Below is a small trained network, with its code and all its weights. Each question gives an input and a class and asks what happens when units are switched off, that is, made to give their printed mean instead of their output.

import numpy as np


def w(rows, s, z=0):
    codes = np.array(rows[::2]) - 128.0
    scale = np.full(codes.shape[1], s)
    scale[-1] = z or s
    return codes * scale


def f(y):
    return y / 2 * (1 + np.tanh(0.7978845608 * (y + 0.044715 * y**3)))


def log_softmax(a):
    a = a - a.max(-1, keepdims=True)
    return a - np.log(np.exp(a).sum(-1, keepdims=True))


def net(x, mask):
    res = np.array(x, float).reshape(1, 3) / 4 @ E
    y = f(res @ A[0][:, :-1].T + A[0][:, -1])
    res = res + np.where(mask, y, B[0][:, -1]) @ B[0][:, :-1]
    return log_softmax(res[-1] @ U[:, :-1].T + U[:, -1])


A, B = {}, {}
E = w([
[60,229,75],'x0',
[74,5,54],'x1',
[228,146,38],'x2',
],0.011)
A[0] = w([
[26,187,24,3],'n1',
[208,117,46,45],'n2',
[84,125,80,13],'n3',
[100,253,118,115],'n4',
[197,139,60,194],'n5',
[127,119,143,84],'n6',
[210,186,232,242],'n7',
[126,62,121,69],'n8',
[114,128,137,198],'n9',
[116,149,124,197],'n10',
[125,169,151,165],'n11',
[117,211,125,148],'n12',
[182,149,117,123],'n13',
[102,113,131,175],'n14',
[125,60,117,77],'n15',
[230,176,18,117],'n16',
],0.023,0.0049)
B[0] = w([
[204,75,253,225],'n1',
[75,31,77,196],'n2',
[166,103,171,159],'n3',
[97,218,77,231],'n4',
[133,48,69,200],'n5',
[137,121,116,133],'n6',
[202,75,249,250],'n7',
[101,166,85,178],'n8',
[119,148,134,146],'n9',
[117,149,135,151],'n10',
[115,156,156,170],'n11',
[110,197,113,198],'n12',
[169,122,93,165],'n13',
[148,144,118,155],'n14',
[99,167,83,182],'n15',
[218,144,21,235],'n16',
],0.049,0.023)
U = w([
[129,102,254,251],'0',
[168,218,55,241],'1',
[231,65,156,102],'2',
[80,98,79,30],'3',
[95,229,187,2],'4',
],0.0081,0.0086)

Each question gives the input, the list of numbers given to net, and the class t.
The units are the neurons (one row each of A and B). Each row of codes is followed by its name. A weight is (code - 128) times the scale printed after its matrix; where a second scale follows, it is the last column's (A, B and U).
mask holds one flag per neuron, in row order. A switched-off neuron (its flag False) gives its mean, the last column of its row in B, instead of its output. The means were averaged over made-up inputs and are rounded, as every weight is.
A unit's drop is (log p(t) with every unit on - log p(t) with that unit switched off) / (log p(t) with every unit on - log p(t) with every unit switched off).
The circuit of an input: a set's keep is (log p(t) with only the set's units on - log p(t) with every unit switched off) / (log p(t) with every unit on - log p(t) with every unit switched off). Starting from the 12 units with the biggest drops (on a tie, the unit counted first), units are removed one at a time, each time the one whose removal leaves the highest keep (on an exact tie, the one counted first), for as long as the keep stays at least 0.8.
circuit, biggest first: the units of the circuit, biggest drop first
most important unit: the unit with the biggest drop
top k neurons: the k neurons with the biggest drops, biggest first
drop when u is switched off: that unit's drop, to one decimal
input [0,2,-4], class 1: most important unit : n7
input [0,5,5], class 3: circuit, biggest first : n7, n2
input [1,-7,0], class 4: top 3 neurons : n4, n7, n1
input [1,5,-6], class 0: top 4 neurons : n16, n4, n5, n12
input [0,0,-1], class 0: top 3 neurons : n16, n4, n12
input [1,-1,-7], class 4: top 3 neurons : n16, n1, n7
input [7,4,-4], class 0: top 2 neurons : n1, n16
input [-6,-1,-1], class 0: top 2 neurons : n16, n5
input [-5,8,5], class 3: drop when n2 is switched off : 0.4
input [6,8,0], class 0: drop when n16 is switched off : 0.6
input [2,-3,-8], class 4: drop when n16 is switched off : 0.1
input [-5,-8,-4], class 0: drop when n1 is switched off : 0.0
